Below is a small trained network, with its code and all its weights. Each question gives an input and a class and asks what happens when units are switched off, that is, made to give their printed mean instead of their output.

import numpy as np


def w(rows, s, z=0):
    codes = np.array(rows[::2]) - 128.0
    scale = np.full(codes.shape[1], s)
    scale[-1] = z or s
    return codes * scale


def norm(h):
    return h / np.sqrt((h * h).mean(-1, keepdims=True) + 1e-5)


def f(y):
    return y / 2 * (1 + np.tanh(0.7978845608 * (y + 0.044715 * y**3)))


def log_softmax(a):
    a = a - a.max(-1, keepdims=True)
    return a - np.log(np.exp(a).sum(-1, keepdims=True))


def net(x, mask):
    res = np.array(x, float).reshape(1, 7) / 4 @ E
    u = 0
    for l in range(3):
        y = f(norm(res) @ A[l][:, :-1].T + A[l][:, -1])
        res = res + np.where(mask[u : u + 13], y, B[l][:, -1]) @ B[l][:, :-1]
        u += 13
    return log_softmax(norm(res)[-1] @ U[:, :-1].T + U[:, -1])


A, B = {}, {}
E = w([
[54,223,123,143,59,80,87,156,147],'x0',
[186,3,86,199,20,87,72,141,177],'x1',
[130,63,173,143,195,75,23,90,128],'x2',
[105,111,68,139,202,20,165,174,120],'x3',
[142,184,188,96,150,204,118,68,159],'x4',
[120,143,33,122,78,64,86,206,123],'x5',
[93,60,166,132,101,83,167,1,72],'x6',
],0.008)
A[0] = w([
[109,195,151,101,10,158,86,61,107,23],'0.n0',
[110,131,132,130,119,129,93,151,136,70],'0.n1',
[142,183,149,130,85,204,120,125,140,140],'0.n2',
[99,134,146,107,167,149,120,79,123,129],'0.n3',
[149,120,104,124,182,84,154,170,132,55],'0.n4',
[128,132,96,105,165,59,150,131,102,123],'0.n5',
[153,195,107,100,146,193,159,142,116,16],'0.n6',
[179,79,172,127,72,159,127,106,158,23],'0.n7',
[135,121,93,103,66,127,104,157,134,21],'0.n8',
[134,153,137,122,99,142,94,110,115,85],'0.n9',
[129,98,119,122,99,84,101,127,129,6],'0.n10',
[138,142,102,93,117,86,138,121,130,107],'0.n11',
[153,199,146,122,168,107,21,184,166,37],'0.n12',
],0.011,0.0027)
B[0] = w([
[83,223,179,145,20,81,122,38,161,255],'0.n0',
[147,145,143,134,134,126,120,138,142,140],'0.n1',
[41,172,74,91,134,84,206,87,115,242],'0.n2',
[157,111,184,243,79,112,172,221,91,195],'0.n3',
[30,166,92,101,72,69,155,56,148,178],'0.n4',
[116,105,98,128,159,40,210,133,133,191],'0.n5',
[138,163,118,34,152,194,143,159,63,220],'0.n6',
[148,89,73,126,142,163,114,41,173,214],'0.n7',
[201,126,221,154,93,93,117,170,106,183],'0.n8',
[70,142,118,189,110,132,164,107,152,151],'0.n9',
[130,139,95,134,113,204,181,187,151,168],'0.n10',
[92,89,84,138,122,107,123,143,76,145],'0.n11',
[85,121,126,179,190,132,70,188,249,242],'0.n12',
],0.011,0.0054)
A[1] = w([
[165,60,99,98,69,164,115,65,140,82],'1.n0',
[159,195,108,103,139,170,177,153,109,97],'1.n1',
[179,81,220,144,149,128,126,112,78,79],'1.n2',
[126,186,106,46,148,234,164,171,73,3],'1.n3',
[93,175,142,116,159,149,108,190,132,131],'1.n4',
[171,113,109,151,144,163,105,88,123,121],'1.n5',
[75,157,112,79,174,147,7,165,174,58],'1.n6',
[179,117,167,162,104,154,66,101,147,105],'1.n7',
[97,200,143,67,84,163,114,97,116,84],'1.n8',
[159,74,104,140,139,181,136,91,158,108],'1.n9',
[128,160,160,75,170,111,130,89,147,160],'1.n10',
[181,138,98,139,15,135,118,206,132,106],'1.n11',
[122,141,179,118,91,170,109,128,148,98],'1.n12',
],0.012,0.0026)
B[1] = w([
[72,114,41,57,143,197,92,123,229,229],'1.n0',
[164,103,129,172,104,149,206,121,160,209],'1.n1',
[66,79,221,89,142,149,119,174,115,178],'1.n2',
[156,115,122,152,112,227,249,211,137,253],'1.n3',
[138,90,106,175,166,173,143,87,175,210],'1.n4',
[79,106,94,130,134,132,136,82,132,162],'1.n5',
[117,178,154,196,189,143,103,155,147,224],'1.n6',
[68,124,96,123,149,115,218,112,122,200],'1.n7',
[157,127,159,171,52,141,125,90,119,246],'1.n8',
[138,102,72,75,149,138,110,69,156,194],'1.n9',
[118,65,139,157,62,134,105,194,110,177],'1.n10',
[189,78,170,75,122,138,31,189,17,213],'1.n11',
[134,129,84,160,79,52,151,109,128,170],'1.n12',
],0.014,0.0062)
A[2] = w([
[117,174,48,75,174,29,209,118,83,16],'2.n0',
[140,171,83,41,142,42,133,154,54,139],'2.n1',
[143,140,191,187,67,113,150,193,88,177],'2.n2',
[200,169,121,156,146,203,183,107,129,80],'2.n3',
[194,110,164,93,102,168,128,58,153,84],'2.n4',
[56,175,126,178,158,177,177,101,160,123],'2.n5',
[197,126,125,94,112,202,164,125,172,59],'2.n6',
[69,135,238,69,131,119,145,125,99,143],'2.n7',
[178,125,189,101,123,110,197,31,156,37],'2.n8',
[159,214,150,190,250,112,43,147,190,6],'2.n9',
[132,224,167,140,37,92,85,7,88,57],'2.n10',
[59,235,115,86,125,111,117,140,43,55],'2.n11',
[131,192,163,122,49,202,159,119,104,162],'2.n12',
],0.011,0.0022)
B[2] = w([
[78,105,141,218,138,22,192,79,123,172],'2.n0',
[198,114,90,174,139,88,125,112,69,170],'2.n1',
[132,112,71,57,168,202,113,70,150,235],'2.n2',
[152,126,109,108,132,148,192,174,103,202],'2.n3',
[104,138,110,143,151,87,148,107,185,167],'2.n4',
[230,106,102,57,64,131,87,184,106,255],'2.n5',
[90,157,73,116,133,115,224,155,116,200],'2.n6',
[98,186,165,100,143,131,117,96,45,164],'2.n7',
[108,174,101,99,117,153,48,156,129,175],'2.n8',
[108,254,143,162,251,147,97,169,173,227],'2.n9',
[148,166,221,161,59,76,46,72,150,232],'2.n10',
[137,15,107,187,108,100,116,129,220,142],'2.n11',
[170,130,180,173,62,103,156,129,172,247],'2.n12',
],0.014,0.0074)
U = w([
[168,158,128,129,87,191,251,171,115,173],'0',
[79,83,71,64,143,165,113,57,183,77],'1',
[77,110,216,80,162,147,140,100,35,5],'2',
[110,104,105,182,155,23,188,112,82,114],'3',
[134,190,192,145,27,127,105,71,153,218],'4',
[124,201,133,168,211,131,87,183,164,221],'5',
[192,87,105,103,121,123,60,174,44,81],'6',
],0.014,0.002)

Each question gives the input, the list of numbers given to net, and the class t.
The units are the neurons (one row each of A and B). Each row of codes is followed by its name. A weight is (code - 128) times the scale printed after its matrix; where a second scale follows, it is the last column's (A, B and U).
mask holds one flag per neuron, layer by layer. A switched-off neuron (its flag False) gives its mean, the last column of its row in B, instead of its output. The means were averaged over made-up inputs and are rounded, as every weight is.
A unit's drop is (log p(t) with every unit on - log p(t) with that unit switched off) / (log p(t) with every unit on - log p(t) with every unit switched off).
The circuit of an input: a set's keep is (log p(t) with only the set's units on - log p(t) with every unit switched off) / (log p(t) with every unit on - log p(t) with every unit switched off). Starting from the 12 units with the biggest drops (on a tie, the unit counted first), units are removed one at a time, each time the one whose removal leaves the highest keep (on an exact tie, the one counted first), for as long as the keep stays at least 0.8.
units of the circuit, in order: the units of the circuit, biggest drop first
k most important neurons: the k neurons with the biggest drops, biggest first
top k neurons in layer l: the k neurons of layer l with the biggest drops, biggest first
input [-5,5,-6,8,0,7,-4], class 3: units of the circuit, in order -> [2.n0, 1.n3]
input [-3,2,-1,-2,-7,4,8], class 1: top 2 neurons in layer 0 -> [0.n3, 0.n2]
input [-7,-7,1,6,-3,8,-7], class 3: units of the circuit, in order -> [2.n0]
input [7,6,5,-1,1,6,1], class 5: top 3 neurons in layer 1 -> [1.n6, 1.n8, 1.n10]
input [0,4,6,6,8,0,2], class 2: top 2 neurons in layer 1 -> [1.n2, 1.n0]
input [-8,-8,1,4,-8,-3,-6], class 3: 2 most important neurons -> [0.n5, 0.n4]
input [-7,1,-8,-8,-3,-8,7], class 1: units of the circuit, in order -> [0.n7, 1.n0]
input [-7,1,4,2,6,-7,6], class 2: top 2 neurons in layer 1 -> [1.n2, 1.n4]
input [-1,-7,7,3,5,2,3], class 2: units of the circuit, in order -> [1.n2, 0.n3, 2.n7]
input [-5,-7,5,-1,-1,-8,-1], class 2: units of the circuit, in order -> [1.n2, 2.n7]
input [6,-8,7,8,1,-6,5], class 2: 4 most important neurons -> [0.n2, 1.n2, 0.n3, 2.n7]
input [3,5,8,-5,5,2,-1], class 5: 2 most important neurons -> [0.n12, 1.n6]
input [-1,1,4,-3,-7,-8,4], class 1: top 2 neurons in layer 1 -> [1.n0, 1.n9]
input [-1,-5,-7,-8,3,5,8], class 4: units of the circuit, in order -> [0.n0]
input [3,-1,1,-7,-8,-4,-5], class 4: 2 most important neurons -> [0.n0, 0.n2]
input [4,7,7,-1,-3,3,6], class 6: units of the circuit, in order -> [1.n11, 0.n10]
input [0,5,-3,-3,4,-4,-2], class 4: 3 most important neurons -> [0.n0, 0.n2, 2.n10]
input [-7,1,-3,-5,5,4,8], class 1: 2 most important neurons -> [0.n7, 1.n0]
input [0,-8,5,2,-1,1,7], class 2: 2 most important neurons -> [1.n2, 0.n2]
input [7,2,-4,1,-5,6,-5], class 6: units of the circuit, in order -> [1.n11]
input [5,-8,-7,-3,-5,-8,6], class 4: top 2 neurons in layer 2 -> [2.n10, 2.n12]
input [5,-8,1,6,-1,-6,2], class 3: 4 most important neurons -> [0.n5, 1.n8, 2.n0, 1.n3]
input [-7,-1,-1,3,-7,-6,3], class 3: top 4 neurons in layer 0 -> [0.n5, 0.n4, 0.n8, 0.n0]
input [-4,8,3,8,-7,4,-8], class 6: 2 most important neurons -> [1.n11, 0.n2]
input [5,-4,-3,-6,1,5,-4], class 4: 2 most important neurons -> [0.n0, 1.n8]
input [-4,6,-7,-7,-5,2,-4], class 6: 2 most important neurons -> [1.n11, 0.n8]
